Rows, each with the band of its hidden value
[  37  -45   78 -185  122   22 -152 -163  147 -199  -25  -64   29   39
  -64   12  -77   34 -398 -117 -294  -45  -73  -68  137  409   74  165
 -283   72  150  175  144  -26  204 -104  -63 -168   24  -36  233 -134
  -70] : W
[  72 -190  -55 -246  204 -110  212  -72   94   58   99   47   33 -105
  340   55   13 -133 -312  -91 -164   50 -260 -153  327  236  178  -57
 -163   31  252  275  -62  178  132   59  188  -25  -42 -107  287 -253
 -173] : W
[ 111   25  -75 -202   72 -116   84   20   -3  127  233   17  123  -38
  225  -65   45 -120   35  -44  -86  110 -155 -160  187   99   64  106
  -42   30   22  117 -108   26   26 -134  157   35  170   43   44 -139
   22] : G
[ -24   84 -303  380 -243   53 -101  176 -217   58  -50   91  384   15
  -94  156   -4  125  505   76  203   70  154 -360 -178 -184 -208   52
  380  -78 -231  -82 -201 -105 -102 -203   -4   22   70  -80 -320  115
  317] : X
[  44   76   65 -172   92   40 -213  -86  202  150   82  -86  126 -143
  254 -255   -6 -264 -232    4 -215    6 -199  -18   79  111  179  295
 -125  125  198  290  -49  134  123 -114   48  -83   84  201  150 -327
 -129] : G
[ 149 -138 -456   69 -124  -57 -150  -68   99   81   70  105  188   25
  -11  109  109  -83  255 -244  -15  128 -207 -160   50 -415  133 -165
  139  -59   57  108 -315  -96   31 -105  207  265   85 -141   25  -84
  210] : Y
[  55  -98 -353  144 -203  -99   75   52 -157  -46   69  123  223  127
 -118  232  -15  132  425 -156   56  188  -41 -251   -5 -295  -89 -162
  222 -167 -103  -62 -204 -192 -127 -166  102  192  142 -227 -136  172
  267] : Y
[-122  156 -188  292 -339  -87   82  226 -301   50  219  -52  200   42
  -61   68 -209   87  550  -31  140  212   21 -267 -195 -321 -210   31
  371 -143 -258  -60 -200  -39 -240 -252   61   82  230  -61 -262  166
  235] : X
[ 215 -125  -19 -228   89  103 -177 -205  237  -74   -7  -34  197   43
  -61   37  140   90 -305 -133 -227   20 -154  -37  114  238  155  222
 -271   56  229  179   17 -156  177  -27    3  -59  107   -7  104  -74
   98] : G
[ -68   98 -251  355 -338   39  -55  177 -168  108  151  -92  269  -38
  -64  112 -116  100  406  -50  180  149  -20 -279 -243 -325 -126   65
  368  -91 -145   53 -252    8 -117 -134   98   62  138  -51 -228   77
  269] : E
[ -61   84   49 -219   19 -190   93    5  -45 -107  353 -144 -197  -14
  127  -10 -294 -132 -217 -202 -215   98 -173 -139  141  256   32   20
 -108   29   59  223   50  174  147 -192  167  -36   94  -49  329 -178
 -185] : Q
[ -57   -3 -135   93 -219 -134  312  158 -145  238  345 -125  157  -75
  203   -3 -101   11  303  -94   91  276 -271 -157   -8 -378   12    3
  204 -137  -38  120 -301  108 -271   -2  209  124  265  -36 -130   32
  125] : E
[  84  -28   51  -87  -84   58   95  -37  172  247  273 -282  255  -86
   84 -121  120  155 -127 -103  -54  171 -348    4   29 -104  165  322
 -162    0  106  210 -209   22 -148  162   84  -60  349  129 -122  -38
  201] : E
[  86 -210  140 -235  139   42  179 -127   89  -64  -51   -1  189    1
  131   70   25  128 -353   -3 -216   68 -166  -59  196  339   93  172
 -261  -27  279  181   80  -43   24   74  -43 -146   52  -73   95   -7
  -57] : B
[  76 -110 -157 -122    1 -146  234   26  -22  192  214   45  146  -65
  302   -8   29 -122  123  -84  -42  199 -276 -143  185 -180  111  -44
   46  -67  105  152 -226   68 -107  -27  214  133  155  -49   30  -97
    9] : Y
[ -13   19 -315  392 -321   78 -112  124 -214  -83  -66   62  356  108
 -272  273  -57  260  476  -34  167  107  149 -328 -240 -218 -222   10
  354 -139 -190 -101 -158 -217  -96 -200  -29   54   87 -180 -300  240
  379] : X
[  86   91 -282    4 -159 -165  -32   69 -148  -19  258   57  115  138
 -104   63  -34    5  433 -174   -2  178  -32 -219   19 -190  -84  -41
  157  -76 -209  -78 -165 -177  -64 -319  133  182  261  -80  -98   79
  246] : Y
[-167  127  117  -24   78  -22 -316 -119  105 -198 -114  -66  -50   -3
  -60 -170 -256 -150 -282  -40 -331 -119    8  -43   52  297   13  170
 -183  102   35  154  163   96  140 -254 -194 -222  -14   59  232 -245
 -197] : Q
[ 166 -147 -155 -214  134  -82   85  -71   59  -20  110   79   97    6
  130  139   85  -15 -149 -134 -115   59 -153 -202  255  228  104  -33
 -123   22  127  150  -63  -16  167  -38  170   26   27 -131  176 -126
   20] : B
[ 121 -243 -382    4   10 -133  178  -11  -62   25  -11  243  209   47
  104  247  106   14  235 -127   16  131 -127 -268  217 -155   33 -261
  112 -117   44   26 -221  -89  -27  -53  169  183    8 -263   11   11
  135] : G
[-119  269  433  -18 -108  173 -264  -59   69  -47   -3 -303  256   40
 -182 -368 -162  157 -135  134 -271   33   17  121 -201  221  -78  688
 -223   44  -45   48  180 -132 -194 -203 -377 -342  373  331 -238   70
   76] : X
[ 134 -133 -212 -165  100 -216  361   67 -140  108  173  189  184   36
  228  130  129   20  224  -37   13  164 -127 -266  320   49   -4 -122
   18  -81  -61  -26 -172  -60 -105  -67  177  105  156 -147  -49   17
  110] : G
[  94  -47 -294   86 -109  -45   50   67  -22  211  149   27  286  -38
   99   43  127   16  299  -77   90  149 -168 -206   47 -280   39    3
  157  -56  -50   59 -305  -32 -110  -35  163  128  184  -40 -153  -26
  240] : X
[   7   50 -421  327 -306  -33 -183   78  -87   33   81   16  254   84
 -230  120    2  106  518 -167  114  128  -17 -239 -150 -449  -85  -60
  293 -103 -229  -65 -293 -158 -124 -202   65  169  192 -109 -224   97
  376] : E
[  10   60   47 -103  -53   20  -36    0  120  263  239 -174  150 -179
  320 -243  -57 -224  -85  -23 -114  137 -300  -12   -1 -141  174  268
    2   43  198  314 -169  185  -33  -38  146   -5  175  188   55 -240
  -79] : Y
[-283   24 -271  645 -227  201 -261  214 -321 -232 -429  201  220 -148
   54  414 -433 -118  154  191  178 -143  376 -563 -352  133 -303 -140
  639  -40   70  188   41  242  309 -272  -24 -131 -578 -300  101 -104
 -151] : W
[ -45 -163  -84 -194  101 -275  455   36 -129  -36  253   35 -126  -33
  288  183 -182  -61 -139 -172 -109  146 -235 -243  330  182   47 -247
  -55  -76  107  181  -61  202   32    1  241   37    1 -249  299 -118
 -182] : Q
[  10  122  313 -125  -61  171 -200 -100   99  -89   31 -227  216   41
 -119 -173 -106  141 -241   32 -251   58  -42   52 -126  276   -5  535
 -219   34  119  134  160 -133  -17 -145 -209 -240  251  190  -79   44
   50] : Y
[   8  211  196 -231   87  -45 -133  -19   18  -56  190 -124   27    8
   53 -199 -128  -90 -180    5 -241   12  -17  -72   77  409  -12  355
 -187  114  -27  114  136   15  103 -274  -47 -177  194  173   91 -151
  -68] : B
[ -40   39 -129  178 -255  -95  295  207 -366  -24  172   24  272  129
  -95  202 -112  285  507    8  144  240   68 -295  -82 -109 -260   28
  262 -196 -252 -152 -119 -175 -283 -181   12   40  258 -155 -329  327
  297] : X
[  60 -120  -39 -181  124    9 -186 -198  239  -99  -13  -39   -3  -38
   68   -6  -53 -130 -412 -183 -290  -32 -207  -45  161  198  200   53
 -230   81  277  296   24   80  248  -49   56  -56  -49  -52  344 -271
 -144] : W
[  11 -193  -17 -233  102 -170  306  -85  -12 -178  164  -29  -98   44
   66  219 -139  105 -315 -231 -204  100 -203 -165  283  311   63 -132
 -226  -55  160  169   44   54   97   31  123  -40   29 -250  299  -41
  -99] : Q
[  60   58 -181  -89 -121 -140   57   71  -40  180  377  -65   58  -60
  219  -69  -76 -203  209 -158  -26  215 -249 -140   40 -253   85   23
  138  -30   27  176 -238   79  -29 -173  279  186  211   25   57 -132
   36] : Y
[ 180 -186 -188  -40  -30   27  139  -36   98  199  108  -20  336  -31
   97   87  235  155   45  -91   29  156 -259 -132  122 -144  131   82
  -40  -52  106  127 -261  -80  -98  140  137   60  201  -56 -131   15
  251] : X
[-360  375  378  300 -263  123 -425  -44   18 -125 -166 -320  225  111
 -427 -461 -314  192  113  119 -284  -14  111  168 -340  -73 -183  610
 -119  -20 -275 -101  153 -154 -408 -308 -597 -369  418  325 -366  133
  133] : E
[  55  107  137  -15 -167  175 -236 -105  245   98  188 -387  251  -11
 -202 -191   50  235 -194 -116 -140   83 -221   76 -146  -19  109  510
 -224   54   44  170  -82  -97  -76   38  -91 -163  386  219 -155    1
  268] : E
[ 202   13  -32 -170   70  159 -364 -161  337  167   53 -105  256 -113
  103 -193  192 -128 -264  -54 -178  -16 -214   -3   41   77  238  364
 -180  155  227  284 -109  -11  189  -36   57  -56  128  211   64 -282
   73] : Y
[   5 -201 -298  -73    8 -321  369   24 -229 -216  147  189  -67  168
  -10  346 -141   90  182 -258  -70  162  -84 -299  291   32  -73 -413
   36 -170  -77  -43  -69  -65  -26 -146  173  160   36 -409  171  100
   31] : W

Part 2:
[ 104   62   10 -185   76   47  -30 -127   50   88   39   59   27   83
   53  -44   20   57 -170   78  -97   16  -87   69  250  -70  -51   92
 -133  -42   60   19   48  194  -19  -52  -34   21   22  122   43   30
  -53] : D
[ -47   43  129 -113   47 -148  163 -114  157  140  -26  202   15 -268
   99 -100 -217   88  -24  279   31    4  149 -118  184  137  -43   79
  212 -153  174   67  -86   14   63  164 -126  -59 -148  -32  -59   19
  166] : T
[ -73    7   52  -99  103 -150  100   19   62  142 -204  193   58 -224
  117  -13 -195   49   26  271  168   18   98  -75  165  141  -44   66
  171 -240  201   34  -74  -63  107  311  -99  -81 -162 -184  -96   43
   97] : R
[ 164  134  -53   24  106  -42 -137   15   61   83  199 -122  -89  120
  -48 -205   62  -24  -48 -134 -127  164  -56   73  -18 -161  -48   42
   72   86  -72 -126   39    9  -87  -44   28  119  -63  302   46  137
 -134] : J
[ -54   -2  -22 -131  124  133 -105 -130    6   54 -135   79   57   83
  108   11   18   42 -100   52   21   18  -68  122  223  -45    3  103
 -153 -122   88   -8   97  250   31  -59   -9   31   81  -92  -32   41
  -89] : Z
[  81   66  -17 -156   35   79  -36 -141   30   78   24   26   93   86
   34  -32   29   65 -148   43 -129  -22  -31  111  218  -47  -13  104
 -136  -24   36   30   10  211   21 -105  -24   42  101  119   54   -7
  -34] : D
[-128   75   67 -115   33   35   50  -96   81  119  -47  130  172  -63
  140  -59  -78   83  -36  133  -61  -60   90   43  236   75  119  144
   18 -127  182   51  -37  151   41  -87  -57   30   49 -106  -55  -48
    5] : D
[ -16  -24    4 -106  -23   18  109 -239   48   64 -129  131  124 -204
    9   32 -145  115 -111  219   -5  -71  158   40  151  116  -62   93
   -1 -130   62  104  -73  169  162   46  -71  -59   95  -15   -6  -32
  200] : R
[ -78   -5   -2  -68   87 -129   83    3   37  113 -241  188   55 -239
   94    1 -178   42   18  252  170   34  124  -30  121  134  -48   60
  152 -229  181   24  -58  -25  112  298  -86  -78 -118 -173 -107   47
  107] : F
[  48 -167 -210  107  -49   90  262 -334 -234 -109   92 -315  167   32
 -239   95  130  -38  419  250 -189   85 -118 -140 -217  -67 -108  -90
 -335  -43 -143   60  -60  -78  174  -36  102 -293  240    9   99   24
 -378] : P
[  43   29  -56 -122  181  103 -216   22  -33   87 -117  -13   30  227
   86   -4   76    1  -91  -58   52   54 -162  151  187 -117  -25   87
 -148 -100   40  -72   96  128   19   25   17   75   18  -34    8   97
 -178] : F
[  50  149  -41 -101  -50  -24   64 -130   43   70  103   -4  116    9
   20 -122   24   45  -30   55 -250  -17   98   83  189   30   44   74
  -21   65   53   64  -87  214  -28 -142  -26   72  139  194   65 -108
  -14] : S
[-155 -109  -61  192   99  168  -22 -124  -89    8   14 -217  171   58
  -67   -7   36  -10  299    6    5   77  -53  -23 -232  -91   83   53
  -80 -143  -54  -94   21 -151  171 -107   88  -84  103 -189  -52  153
 -308] : P
[ -81    9   68 -119   17   82   66 -224   97   86  -62  156  133 -139
   82   -9 -120  122 -146  170  -31  -66  104   46  204   64   29  145
  -20 -138  114   67   -3  205   96  -86  -61  -14   75  -59  -44   -8
  117] : P
[ 111  -44  -37  -22  204  204 -319  -97    3   55  -16 -120  -55  252
  -27  -22   69   26 -159 -179   63   90 -187  167    8 -220 -108   86
 -139  -55 -138 -137  150   91   88  -63   47   94   26   88   43  226
 -124] : F
[-156  -11   33  -69  133 -126   67   24   52  118 -264  211   35 -221
  160  -17 -181   26   82  258  209   52  100  -60  149  140  -12   60
  174 -264  233    9  -32  -27   88  302  -94  -73 -155 -272 -144   59
   47] : Z
[ 169  174  -48  -45  134 -121  -92   83   58  103  175  -58 -121  120
   15 -208   65  -49  -40  -66 -110  189 -100   35   97 -140  -57   25
   66   68   14 -115   56   23 -162   40   11   99 -133  270   32  110
 -182] : J
[-125   11   -3  -84    6   42   87 -137   37   79 -163  166  185 -182
   88   22 -116   93  -79  193   13  -53  141   69  171  104   69  136
   -7 -175  162   60  -25  163   99   -6  -48  -33   84 -140  -88  -29
   87] : R
[   4  131  -30  -78 -104  -84  211 -169   91   69   63  140  130 -248
   10 -105  -90   81  -92  203 -210   -8  225   39  147  104   52  100
   73   -5  132   90  -91  196  -24  -81  -64   -8   85  160  -26  -95
  130] : S
[ -65  -93 -111  203   41  221  -73 -183  -66  -10   48 -215  174   33
 -142   -7   44   26  117  -77  -54   62   10   90 -277 -127   62   87
  -96  -78 -131 -103   36  -59  178 -198   97  -31  178  -22  -29  165
 -179] : P
[ 164  122  -80 -134   16   -9  -19  -61   15   78   83   -3   54   88
   -9  -81   69   27 -135   26 -181   41  -31  119  170  -72  -28   71
 -100   36   28    4   -3  164  -52  -58  -14   53   59  243   66   -3
  -65] : T
[   6  136   16  -55  -52 -260  260  -65  120  110   38  162   30 -339
   33 -156 -177   45   32  281  -97   47  246  -95  123  169  -21   40
  260  -45  166   77 -147   23  -19  162 -104  -47  -97  118  -45  -61
  159] : J
[ -43  148 -131  214  115  -41 -148  273   -3  117   72 -108  118   30
  -15 -193   55  -69  106 -181  -25  195   40  129 -239 -138  204  113
  194  -52   70 -235   28 -240  -68  -24   72  114 -101   38 -142  199
 -258] : S
[  84  -25  -65  -16  251  143 -323    2   -2   61  -62  -56 -102  228
   23  -41   81  -17 -130 -154  118  166 -209  157   11 -230  -89   72
 -101  -90  -55 -179  192   64   12   24   41   84  -63   34  -23  263
 -191] : Z
[ -26   21 -175  217   80  124 -173   98  -74   55   -5 -167  185   58
 -100  -55   71  -21   45 -178   -6  122   19  192 -291 -158  141  120
   14  -84  -44 -193   46 -161   77  -95  101   57   65   10  -96  203
 -209] : P
[ -56    5 -109  219   24   95  -34  -60  -42   28  119 -220  164   21
 -120 -103   50  -12  202  -84 -116   98   53   53 -281 -101  111   68
   32  -27  -75 -113  -27 -141   94 -160   82    5  101   39  -36  132
 -217] : T
[ -26  125   39  -83  -99  -56  197 -275  129   58  122   89   81 -206
   25 -146 -102   94  -46  177 -245  -40  226   -4  198  122   22   82
   84   47   73  119 -106  270   -3 -155  -64   25  127  172   30 -135
  146] : J
[ -39   58   23 -113  -25  -39  160 -152   86   94  -36  178  133 -216
   59  -38 -124   94 -102  235  -72  -30  147   11  180   97   33  118
   39 -114  163   79  -53  140   40   -2  -77  -47   24    5  -56  -36
  113] : D
[ -95  146   37  -49  -54 -164  227  -88  127  107   39  167  105 -292
   83 -157 -150   61   24  231 -133    8  251  -47  161  159   89   92
  209  -53  201   72 -115  103  -33    6  -83   -3  -19   36  -74  -89
  108] : J
[ -69  150   46  -31  -28 -244  226  -20  139  129   17  173   55 -335
   79 -179 -192   46   56  243  -66   42  265  -87  123  177   45   66
  309  -71  202   55 -141    4  -22  136 -100  -12 -113   40  -82  -53
  145] : J
[ -46   27  -40 -108   14  104   13 -148   17   63 -113  119  167  -67
   58   26  -36   85 -163  112  -42  -39   65  138  184   19   50  142
 -109 -120  110   37   26  229   59  -88  -21    6  131  -40  -46  -14
   34] : R
[-123 -101 -137  237  135  205 -136  -89  -61  -14  -45 -121   82  -13
  -82  -13   39  -18   82  -82   77  173  -30  108 -306 -172   74   95
  -56 -150  -55 -191  157  -69   94 -117  103  -31   61 -118 -149  269
 -235] : Z
[ 168   74  -39 -142   74   67 -142  -80    4   89   55  -89   46  231
   -2  -59   84   34 -103  -63 -130   -1  -98  133  178  -98  -65   64
 -134   31  -53   -3  -15  147   36  -64   -6   92   85  198  127   18
  -85] : D
[ -93  145   66  -44  -14 -220  221  -36  147  130   24  184   55 -317
   99 -176 -188   50   54  246  -67   33  243  -92  150  172   59   75
  286  -80  216   54 -123   27  -28  105 -100  -11 -107   10  -89  -56
  122] : J
[-164 -167 -102  149   60  149  118 -219 -185  -47  -14 -277  203   81
  -87   63   78  -35  488  152  -41   53 -109 -123 -181  -36   30  -26
 -219 -147  -58   -3  -31 -126  205  -59   98 -200  187 -261    6   60
 -418] : R
[ 200  114    1 -105   77  -12  -96 -135   69   72  205 -119  -97  185
  -26 -169   67   14  -65  -67 -191   76  -87   43  153 -116 -122   18
  -38  121  -99  -19   -1  155  -46  -81   -7  105   19  328  146   36
  -87] : J
[  -7  154   -3  -45  -54 -265  258  -33  113  111   35  167   45 -341
   43 -164 -165   36   32  268 -105   60  252  -79  122  166    9   48
  264  -41  187   67 -141   25  -46  149  -94  -35  -94  109  -61  -66
  138] : J
[-113   35   35  -80   12  -23  119  -98   79  109 -125  200  163 -236
   93  -16 -156   96  -81  221   22  -37  165   23  160  117   67  137
   80 -185  193   52  -42   94   81   40  -72  -41    3 -118 -105  -10
  120] : P

Next part:
[ -68   -3 -105 -248  -99   -1 -210   47  -20  -49  116   79 -114   71
  156  292 -111 -201    8 -215   21 -417 -140 -221  -92  100  -17 -148
  -23 -123  -83    7   27 -171  167  209   53  -33 -172  354  -14  138
  -63] : (86)
[ 122  -44  -17  297  121   70   83   51    4 -140   59   95  -24  223
   16 -145   -5  132  -37  642  -92  156   49   96   13   -2   50  195
  163  225  136  -38  -16    1  103  -16  189   99  -94 -185  250 -362
  113] : (83)
[ -99 -176 -287 -308 -159  137 -206 -222  308 -433  100 -165  -87 -117
 -154  -88  165   -8 -138   28  -23   31 -151   45  150  -33   54  -60
 -126 -289   17   44  -11  -91  129  163 -173 -279 -143  215  -53  -20
  139] : (86)
[ -37   81   90 -302   44   15 -314  171 -247  166   64   44  -72  107
   76  151 -185  -99   31 -126   74 -575 -118 -333 -185  222 -256  -43
   21  -50   29    3 -173 -136   98  103  135  -49  -73  -34  -23  413
 -148] : (89)
[-253 -139 -322 -507   90  110  -53 -207  198 -450   69  -89   18  -60
 -220  -45   89   -6 -216   24   22 -193 -255   79  318   -9  187  -56
 -165 -309 -125  105  -32 -135  237   53 -242 -224 -129  259 -315   77
  206] : (98)
[-121 -160 -310 -302 -142   39 -209 -282  225 -332  201   62 -166 -152
  -35  100   17 -112  -85  -60  100 -223  -68   57  159  -54   49  -74
   -9 -319    1  135   12 -115  145  115 -151 -202  -87  484   -1    2
  131] : (92)
[  55   55   52 -187   65  -37 -148  -55  -37  208  237  260 -152  128
   74  144 -202 -169 -104  -36  -20 -427   23 -341 -295  -57 -144  -75
   38  -68  -32 -126  -31  -90  -14   40  124  118   48  160   84  506
 -349] : (91)
[  56   52   62 -172   29  -37 -207  -42  -62  220  231  251 -170   99
   92  151 -215 -160  -70  -59   13 -453   40 -330 -288  -23 -191  -63
   76  -70    7  -97  -60  -93  -13   44  135   86   47  148  119  484
 -320] : (91)
[  68   32  117 -182  128  -47 -185 -146  -73  222  248  265 -148   53
   -8  -39 -200  -87 -117   92   87 -428  105 -229 -289  -22 -271   30
  125  -98   97  -98 -128    1  -55  -65   85   65  157    7  114  576
 -304] : (91)
[ -85   96   70 -356  105   28 -222  212 -230  124   22   22  -11  179
   65  182 -170 -115  -20 -160    7 -564 -202 -356 -153  216 -146  -87
  -50  -33  -80  -44 -119 -165  149  122  116   -8 -124  -18 -143  412
 -154] : (98)
[-102 -141 -240 -316 -113  166 -172 -136  287 -440   27 -249  -18  -52
 -179 -136  206   28 -156   44  -89  100 -219   12  126    9   78  -56
 -181 -231  -14  -24  -12  -86  139  185 -158 -268 -180   73 -127  -18
  119] : (89)
[-101 -178 -293 -314 -154  131 -204 -230  299 -432  108 -155  -91 -124
 -152  -82  154  -11 -133   34   -8   14 -143   53  153  -32   51  -56
 -117 -294   28   59  -17  -90  128  153 -174 -278 -135  224  -50  -19
  145] : (86)
[  22  301 -134  125  231  -30 -184  -12  -87 -136  188  -49  -91 -100
  105  -14  167  209   67  146  -14  171 -173   58 -198 -151  174  219
  192  -48  114 -133 -112 -108  -98 -103   17   81  178  106  -51 -328
   85] : (92)
[ -75   95  100 -360  131   19 -256  179 -262  150   39   27  -21  138
   30  110 -179  -76  -13 -106   66 -590 -162 -322 -163  233 -221  -34
   -5  -53   -6  -16 -184 -134  119   70  105  -37  -66  -88 -119  461
 -139] : (98)
[  61  -85  300   29   29 -135 -198 -128 -139  122  105  193  -72   14
  111 -257 -170  -72  -16  171  344 -403  196  136 -311  335 -463  127
  380  -65  307  -85 -140  214   83    7   48   -5   73 -119  216  319
  -22] : (92)
[ -15   35  132  373    9  108 -365   63  -66 -124 -241  200   -9   67
  -31  -87  -51  195  -77  136  -95   75   61  161  444  108   53  163
  371  436 -145 -182   93   25  265  138  248  -70 -144 -200  120 -443
   46] : (86)
[  34    9  302  454   38 -125 -147 -160   32  -31  -90  380   -4   68
  171 -175  -89  -12 -147   44   71   25  195  312   27  145  -13  109
  527  293  -88 -392  237  241  215  130  136  153  -17   52  140 -228
  -82] : (83)
[ -42   55  132 -309   95    7 -328  111 -270  159   58   50  -58   65
   10   24 -186  -43   13  -36  156 -590  -72 -239 -158  260 -335   29
   81  -72  107   26 -237  -70   88   35   97  -92  -11 -138  -20  459
 -100] : (89)
[  78  151 -107   37   91   74  -54 -140  297 -214  152 -128  -43   25
  -63 -172  272  116 -212  101 -307  466 -172 -103 -272 -299  241   25
  -65  -63  -67 -407   79  -53 -123   59  -30   85   73   11  -84  -29
 -213] : (91)
[ 104 -109   39  353   90  157  -10  -36  116 -146  -75  230  -10  237
 -149 -207  -50  168 -205  592 -223  222  142   92  322  -83   93  166
  188  397  -65 -145  101   39  175   32  244   47 -131 -284  251 -307
  -33] : (91)
[  73 -103   31  256   36  177  -59  204  -62 -177 -144   -1   34  270
  -63 -149  -25  174  -21  590 -126   94    3   55  246  163  -20  172
  120  351   77   15  -40  -27  236   96  255  -53 -258 -390  230 -405
  172] : (86)
[  -9  315 -124   34  216   13 -220   44  -69 -176  113 -162  -40  -82
   58  -31  219  217   40   51  -79  202 -263   -1 -186 -113  192  173
   96  -56   52 -183 -105 -127  -75  -38   -3   28  123   35 -154 -277
   62] : (86)
[  16  -78   47  188  129  203  -31  248 -101 -207 -219  -36  109  304
 -121 -185  -13  208  -61  586 -154   77  -70   61  339  201   32  182
   80  388    2   -4  -42  -28  291   84  241  -64 -285 -475  102 -394
  187] : (89)
[  69   13  119 -166   80  -48 -227 -131  -83  224  241  260 -165   38
   12  -21 -212  -93  -89   74  115 -457  121 -220 -277   13 -306   28
  153 -104  129  -64 -145   -7  -44  -44   95   37  134   14  152  549
 -274] : (91)
[  85 -107  366  207   58 -197   -9 -190  -23   66   73  285   -7  103
  183 -307 -142 -129 -104  210  283 -230  236  258 -354  310 -325  102
  436   30  203 -260   49  317  138   55   47  140   35  -44  200  192
  -64] : (83)
[  -3  305 -105   30  191   24 -224   53  -46 -177   92 -191  -30  -67
   53  -52  235  212   25   26 -102  231 -272  -21 -209  -97  182  153
   77  -50   43 -219  -93 -122  -74  -10   -3   22  102    1 -159 -249
   34] : (86)
[  74  -59  241  -39   62 -115 -215 -188 -102  165  187  235 -119  -12
   47 -227 -184  -61  -62  175  290 -411  206   38 -314  192 -439  118
  326 -111  286  -73 -168  162    2  -55   41    3  151  -87  210  445
 -119] : (83)
[  91  -26  -10  255  110   83   15  147  -84 -150    1   10   -2  219
   35 -119    0  151   31  592  -53   90  -12   85   31  100    7  202
  152  224  163   17  -68  -26  141   12  197   43 -139 -237  216 -400
  186] : (92)
[  -7   69   72 -237  -26   -6 -327  141 -208  180  109   91 -125   91
  134  210 -196 -139   52 -158   78 -555  -74 -332 -230  183 -253  -66
   56  -59   41   -3 -133 -141   77  126  150  -24  -70   71   55  370
 -166] : (86)
[  56  -25   92  414    2  121 -252  -29   48 -102 -138  266  -53  107
  -69 -122  -68  176 -144  298 -158  152  145  127  390  -23   66  155
  341  420 -113 -185  113   34  196   90  256   -8 -108 -187  230 -377
  -29] : (83)
[ -38   44  284  374   27  -69 -273   -6  -95  -86 -216  246   40   54
  152 -124  -65   48  -62  -39   94  -49   78  299  168  282  -22  124
  489  330 -102 -304  166  178  299  176  153   33 -109  -41   48 -341
   47] : (86)
[  35   42    3 -180   43  -40  -90  -55   23  144  226  263 -136  154
  101  204 -179 -205 -126  -82  -74 -372  -17 -332 -261  -87  -34 -124
   -6  -57 -115 -155   56 -110   28   90  114  147   -8  264   44  419
 -343] : (91)
[ -21  242  -87  -51  135   87 -198   93   37 -233   12 -295   30    0
  -15 -103  277  189  -47   -4 -195  288 -330  -83 -183  -56  187   81
  -47  -40  -23 -276  -56 -120  -26   83  -17  -28   -3  -99 -218 -171
   -4] : (89)
[ -78 -208 -342 -277 -134   64 -138 -433  392 -391  258   61 -179 -179
 -140  -46   86  -70 -196   64   31  -27  -11   99  144 -197   88  -58
  -39 -359   15   66   39  -63   71   69 -206 -197  -20  444   28   51
   69] : (83)
[ -91  258  -92    0  469   12   66  129 -193 -208   31  -95  111  105
  -10 -109  131  258  -22  355  -40   74 -295  111   -8   -3  266  247
   90   59    7  -91 -131 -104   85 -153    6  112   56 -125 -270 -318
  211] : (98)
